Rows, each with roughly how far along a hidden order it lies (0 to 30)
[ 21  43   0 -16  12 -13   3 -11  26  -4 -11   1  10   6  23 -11 -33  22
 -28  -4 -18  -8 -18  -6  -3 -10 -12  20  -1 -23  19  -6 -21   5  53] -> 5
[  5  -1  -1  -3   4   7 -34  25  10  15   9  -1  -8  -3  -1  -2  -6 -10
  -6   0  -5  -2 -23  11  -5   4   3   4  -5 -13   2   3  10 -16 -44] -> 9
[ 17  41   0 -27   2 -19 -14   4  17  -7 -14   1  12   5  21 -10 -24  19
 -41   2 -28  -3 -20   2 -11  -5  -5  24  -7 -31  23  -1 -15   0  51] -> 15
[  4   3  -1   0   8   9 -22  37  19  24  12  -3  -9 -11  -1  -6   5  -8
   6   0   4  -4 -20  -3 -11   7   8  -3   0   5  -6   1   0  -6 -25] -> 20
[  4  -2   0  -4  10   9 -26  32  18  25   9   3 -10 -10  -2  -3   5  -6
   8   1  -4  -2 -16  -3  -1   7   7   1  -2   1  -4   1   2  -9 -52] -> 20
[  6  44  -6 -29   5  -7  -4  -5  23 -26 -11   0  10   8  22  -6 -33  12
 -28  -5 -21  -5  -9  -8 -11 -11   5  18   0 -25   7 -10 -11   5  40] -> 15
[  5   2  -4 -16  -2  -5 -43  18  -1  12   6   0  -8  -2  -5  -6  -8  -9
 -12  -1  -9   0 -27  17   0  -1   0   8  -9 -20   6   6  19 -22 -48] -> 6
[  4  -1  -5 -12   6   6 -24  26  11  26   9   0 -11 -10   0  -7   4  -1
   2   1   2  -2 -13   4  -2   6   4   0  -3  -4  -2   2   3  -7 -39] -> 26
[ 14  51  -6 -20  15 -12   1 -16  27 -14  -4   4   9   8  23  -2 -29  13
 -24  -3 -12  -6 -20 -18  -9  -9  -4  15   1 -15  -3   3 -32   7  53] -> 19
[  6   1  -3  -9   2   4 -27  24   8  15   7   0  -8  -6  -1  -1  -1  -9
  -3   1  -5  -2 -20  11  -2   3   4   3  -5 -11   4   1   9 -16 -42] -> 0
[ 12  48  -4 -28  13 -17  -9  -8  12 -12  -8   5  13  14  20  -9 -32  14
 -35   3 -16  -8 -26   2   4 -12 -13  21   0 -23  19  -2 -22  -4  37] -> 13
[ 15  50  -3 -14  18 -10  -3 -10  19 -22  -7   2   8   0  21  -2 -21  -5
 -26   5 -10  -6 -24 -17   0  -5  -2  12   0  -8   9   2 -27   2  59] -> 11
[ 17  40  -5 -33  -6 -21 -18 -13  11  -9 -13   5  13  11  21 -12 -28  20
 -40  -2 -29  -3 -19  -1 -14  -9  -5  22  -4 -39  18   3 -17  -5  54] -> 27
[ 19  44  -5 -20   6 -15  -2 -24  18 -16  -9   4  10  11  22 -12 -40  17
 -33  -5 -16  -8 -17  -5  -2 -13 -14  20  -1 -30  17  -4 -17  -3  50] -> 8
[  5   0  -3  -9   4   4 -34  27   5  27  10  -2 -10  -6  -2  -4  -1  -5
   4   1  -6  -1 -26   8   0   4   6   3  -5  -7   0   3  12 -13 -49] -> 12
[ 18  44  -2 -14  13 -15  -5 -22  24 -19  -8   1   5   5  23  -2 -32   4
 -30   0 -14  -2 -26 -12  -2  -9  -4  14  -5 -18   6   4 -22   0  51] -> 7
[  8   2  -6 -13  -1   5 -36  14  -1  22   6  -1  -8  -1  -3  -8 -10  -1
  -7   1  -3  -1 -28  15  -4   2   3   2  -8 -15   2   5  11 -14 -63] -> 24
[  5   0   0  -3  10  12 -16  27  18  28   8   4 -11  -9   2   0   8  -1
  12   2   0  -3 -11  -2   0   9   8   0  -1   0  -5   0  -4  -5 -42] -> 21
[  4   0  -1  -3   7   9 -31  33  12  22  10  -1 -10  -6  -1  -5  -1  -6
   3   1  -1  -4 -24   3  -9   6   6  -1  -3  -3  -5   4   6  -8 -45] -> 30
[  7   3  -5  -8   1   6 -34  17   0  22   6  -1  -9  -1  -2  -7 -11  -6
  -9   3  -1  -1 -27  13  -7   4   3   1  -6 -14   2   4   8 -14 -62] -> 23
[  5   0  -1   1  12  11 -17  34  17  29  11  -2 -10 -12   3   0   9  -8
  11   3   4  -4 -14  -2  -8   9   8  -3   1   6  -4  -3  -1  -7 -32] -> 10
[  9  50  -2 -27  16 -12  -5  -2  20   1 -11   1  11  11  19  -6 -27  18
 -28   6 -22  -6 -22  -5  -7  -8  -1  22  -2 -11  13   0 -24   9  56] -> 28
[  9  45  -7 -29  11 -11 -19  -3   8 -30 -12   4  11  -1  16  -4 -32  -5
 -40  -3 -21  -3 -15  -4  -2  -9   2  21  -4 -26  16  -8 -10   1  31] -> 12
